Below is a small trained network, with its code and all its weights. Each question gives an input and a target symbol and asks what happens when units are switched off, that is, made to give their printed mean instead of their output.

import numpy as np


def w(rows, s, z=0):
    codes = np.array(rows[::2]) - 128.0
    scale = np.full(codes.shape[1], s)
    scale[-1] = z or s
    return codes * scale


def norm(h):
    return h / np.sqrt((h * h).mean(-1, keepdims=True) + 1e-5)


def f(y):
    return y / 2 * (1 + np.tanh(0.7978845608 * (y + 0.044715 * y**3)))


def softmax(a):
    e = np.exp(a - a.max(-1, keepdims=True))
    return e / e.sum(-1, keepdims=True)


def log_softmax(a):
    a = a - a.max(-1, keepdims=True)
    return a - np.log(np.exp(a).sum(-1, keepdims=True))


def net(x, mask):
    ids = ['ΓΛΞΦΨαβδεζηπστω'.index(c) for c in x.split()]
    T = len(ids)
    res = E[ids] + P[:T]
    u = 0
    for l in range(3):
        q, k, v = (norm(res) @ M[l].T for M in (Q, K, V))
        z = softmax(np.where(np.tri(T) > 0, q @ k.T / 2**0.5, -1e9)) @ v
        res = res + np.where(mask[u], z, O[l][:, -1]) @ O[l][:, :-1]
        u += 1
        y = f(norm(res) @ A[l][:, :-1].T + A[l][:, -1])
        res = res + np.where(mask[u : u + 4], y, B[l][:, -1]) @ B[l][:, :-1]
        u += 4
    return log_softmax(norm(res)[-1] @ U[:, :-1].T + U[:, -1])


Q, K, V, O, A, B = {}, {}, {}, {}, {}, {}
E = w([
[112,125,167,130],'Γ',
[114,71,172,175],'Λ',
[116,114,116,125],'Ξ',
[127,131,124,82],'Φ',
[137,120,151,115],'Ψ',
[190,158,92,143],'α',
[98,136,114,136],'β',
[113,127,142,138],'δ',
[190,22,4,25],'ε',
[181,134,113,130],'ζ',
[164,125,90,131],'η',
[179,98,133,116],'π',
[158,141,132,117],'σ',
[190,100,115,146],'τ',
[109,132,148,107],'ω',
],0.019)
P = w([
[213,151,75,64],'0',
[51,83,252,200],'1',
[83,100,232,218],'2',
[106,96,213,215],'3',
[121,112,185,213],'4',
[124,100,193,199],'5',
[125,105,186,202],'6',
[137,101,169,204],'7',
[142,87,177,200],'8',
],0.0035)
Q[0] = w([
[101,196,121,135],'0.h0',
[25,223,112,255],'0.h0',
],0.0095)
K[0] = w([
[28,156,168,202],'0.h0',
[92,254,155,146],'0.h0',
],0.0067)
V[0] = w([
[31,111,2,95],'0.h0',
[143,163,218,47],'0.h0',
],0.0037)
O[0] = w([
[184,71,168,56,1],'0.h0',
[156,171,1,111,84],'0.h0',
],0.0066,0.0008)
A[0] = w([
[174,104,91,110,255],'0.n0',
[172,69,98,254,130],'0.n1',
[164,85,177,160,192],'0.n2',
[40,121,120,83,201],'0.n3',
],0.0075,0.00087)
B[0] = w([
[19,121,155,180,152],'0.n0',
[88,141,179,105,253],'0.n1',
[162,254,56,132,194],'0.n2',
[176,194,138,202,161],'0.n3',
],0.0074,0.0048)
Q[1] = w([
[253,4,106,21],'1.h0',
[163,210,249,244],'1.h0',
],0.0047)
K[1] = w([
[61,238,129,128],'1.h0',
[169,41,1,103],'1.h0',
],0.006)
V[1] = w([
[196,99,106,85],'1.h0',
[185,155,253,81],'1.h0',
],0.0057)
O[1] = w([
[136,42,145,239,252],'1.h0',
[254,105,235,99,30],'1.h0',
],0.0075,0.00037)
A[1] = w([
[102,135,40,100,40],'1.n0',
[155,237,134,200,245],'1.n1',
[2,54,74,153,164],'1.n2',
[94,145,233,128,125],'1.n3',
],0.0073,0.0011)
B[1] = w([
[135,110,198,96,128],'1.n0',
[67,111,197,59,255],'1.n1',
[74,69,238,105,181],'1.n2',
[238,229,60,1,187],'1.n3',
],0.005,0.0062)
Q[2] = w([
[156,2,35,139],'2.h0',
[133,31,57,130],'2.h0',
],0.0073)
K[2] = w([
[118,211,170,109],'2.h0',
[125,207,255,134],'2.h0',
],0.0091)
V[2] = w([
[64,39,206,36],'2.h0',
[167,108,245,252],'2.h0',
],0.0049)
O[2] = w([
[201,177,1,191,250],'2.h0',
[162,33,30,134,169],'2.h0',
],0.0093,0.0023)
A[2] = w([
[39,17,166,1,174],'2.n0',
[140,96,38,132,4],'2.n1',
[157,201,99,24,122],'2.n2',
[155,174,87,25,78],'2.n3',
],0.0046,0.0028)
B[2] = w([
[68,76,89,126,254],'2.n0',
[99,172,189,254,66],'2.n1',
[106,58,127,152,249],'2.n2',
[112,68,143,210,164],'2.n3',
],0.0084,0.0013)
U = w([
[86,176,143,106,111],'Γ',
[140,188,206,42,184],'Λ',
[177,118,75,186,22],'Ξ',
[168,200,90,190,97],'Φ',
[56,168,112,154,74],'Ψ',
[60,60,210,63,127],'α',
[248,92,164,89,253],'β',
[45,180,141,104,131],'δ',
[122,130,110,137,36],'ε',
[67,56,113,104,135],'ζ',
[38,102,85,213,62],'η',
[136,59,135,217,120],'π',
[141,158,67,149,51],'σ',
[123,16,72,76,112],'τ',
[126,187,87,141,94],'ω',
],0.012,0.0029)

Each question gives the input, a string of symbols that net reads in full, and the target symbol t.
The units are the heads (2 rows each of Q, K, V and O) and the neurons (one row each of A and B). Each row of codes is followed by its name. A weight is (code - 128) times the scale printed after its matrix; where a second scale follows, it is the last column's (O, A, B and U).
mask holds one flag per unit, layer by layer, with each layer's heads first. A switched-off unit (its flag False) gives its mean, the last column of its rows in O or B, instead of its output. The means were averaged over made-up inputs and are rounded, as every weight is.
A unit's drop is (log p(t) with every unit on - log p(t) with that unit switched off) / (log p(t) with every unit on - log p(t) with every unit switched off).
The circuit of an input: a set's keep is (log p(t) with only the set's units on - log p(t) with every unit switched off) / (log p(t) with every unit on - log p(t) with every unit switched off). Starting from the 12 units with the biggest drops (on a tie, the unit counted first), units are removed one at a time, each time the one whose removal leaves the highest keep (on an exact tie, the one counted first), for as long as the keep stays at least 0.8.
circuit, biggest first: the units of the circuit, biggest drop first
unit that matters most: the unit with the biggest drop
k most important neurons: the k neurons with the biggest drops, biggest first
k most important neurons of layer l: the k neurons of layer l with the biggest drops, biggest first
input Λ δ σ β, target Λ: circuit, biggest first -> 1.h0, 0.n0
input Φ Λ α Λ Φ π β β Λ, target Φ: most important neuron of layer 0 -> 0.n2
input τ Γ π Ξ σ δ, target τ: circuit, biggest first -> 2.h0, 1.n3, 0.n0
input α Φ β, target α: circuit, biggest first -> 2.h0, 1.h0
input τ β Φ, target τ: 3 most important neurons -> 0.n3, 1.n2, 1.n3
input τ β δ ω Λ β ω, target τ: 3 most important neurons -> 0.n3, 1.n2, 1.n3
input α β β ω β Ψ Φ α, target α: 2 most important neurons of layer 1 -> 1.n2, 1.n3
input Φ Λ σ σ δ τ β β β, target Φ: 3 most important neurons -> 0.n0, 0.n2, 0.n1
input Φ ω Γ τ δ Γ Φ, target Φ: 4 most important neurons -> 0.n1, 0.n0, 0.n2, 1.n3
input Φ Φ β, target Φ: circuit, biggest first -> 0.n2, 1.h0, 2.h0
input Λ σ τ β η ω δ π Λ, target Λ: circuit, biggest first -> 1.h0, 0.n1, 0.h0, 1.n3
input τ ω β η ζ Λ, target τ: 3 most important neurons -> 0.n3, 1.n2, 1.n3
input Φ ζ τ π δ, target Φ: circuit, biggest first -> 0.n2, 0.n1, 2.h0, 1.n3
input α ω Γ α Φ Λ Λ, target α: circuit, biggest first -> 2.h0, 1.h0, 0.n1, 1.n3
input π Λ π α τ α β ζ τ, target π: circuit, biggest first -> 0.n0, 0.n1
input τ Φ Λ α η, target τ: 3 most important neurons -> 0.n3, 0.n1, 1.n2
input η Λ β β β Λ, target η: circuit, biggest first -> 1.h0, 0.n0, 0.n2
input β α Φ τ δ Ψ Φ Ψ, target β: unit that matters most -> 1.h0
input Φ σ Φ, target Φ: 2 most important neurons -> 0.n0, 0.n2
input Φ β α σ Ψ Ψ, target Φ: 3 most important neurons -> 0.n0, 0.n2, 0.n1
input α Φ δ δ, target α: 2 most important neurons of layer 0 -> 0.n3, 0.n2
input τ Λ ζ α, target τ: circuit, biggest first -> 2.h0, 1.n1, 0.n0
input β β η, target β: circuit, biggest first -> 0.h0
input β β β β ζ η, target β: circuit, biggest first -> 0.h0, 1.h0
input α Φ β Λ α Φ β ζ Ξ, target α: 2 most important neurons -> 1.n2, 0.n3
input α α β Λ β δ α δ Φ, target α: 4 most important neurons -> 1.n2, 0.n1, 0.n3, 0.n0
input α Ξ Ψ ω Ψ β β τ, target α: 2 most important neurons -> 1.n2, 0.n1
input η σ β Ξ Ψ ω, target η: unit that matters most -> 1.h0
input Φ α Λ δ Φ π, target Φ: 2 most important neurons of layer 0 -> 0.n0, 0.n2
input Λ τ τ Λ β Λ, target Λ: 2 most important neurons -> 1.n3, 0.n2
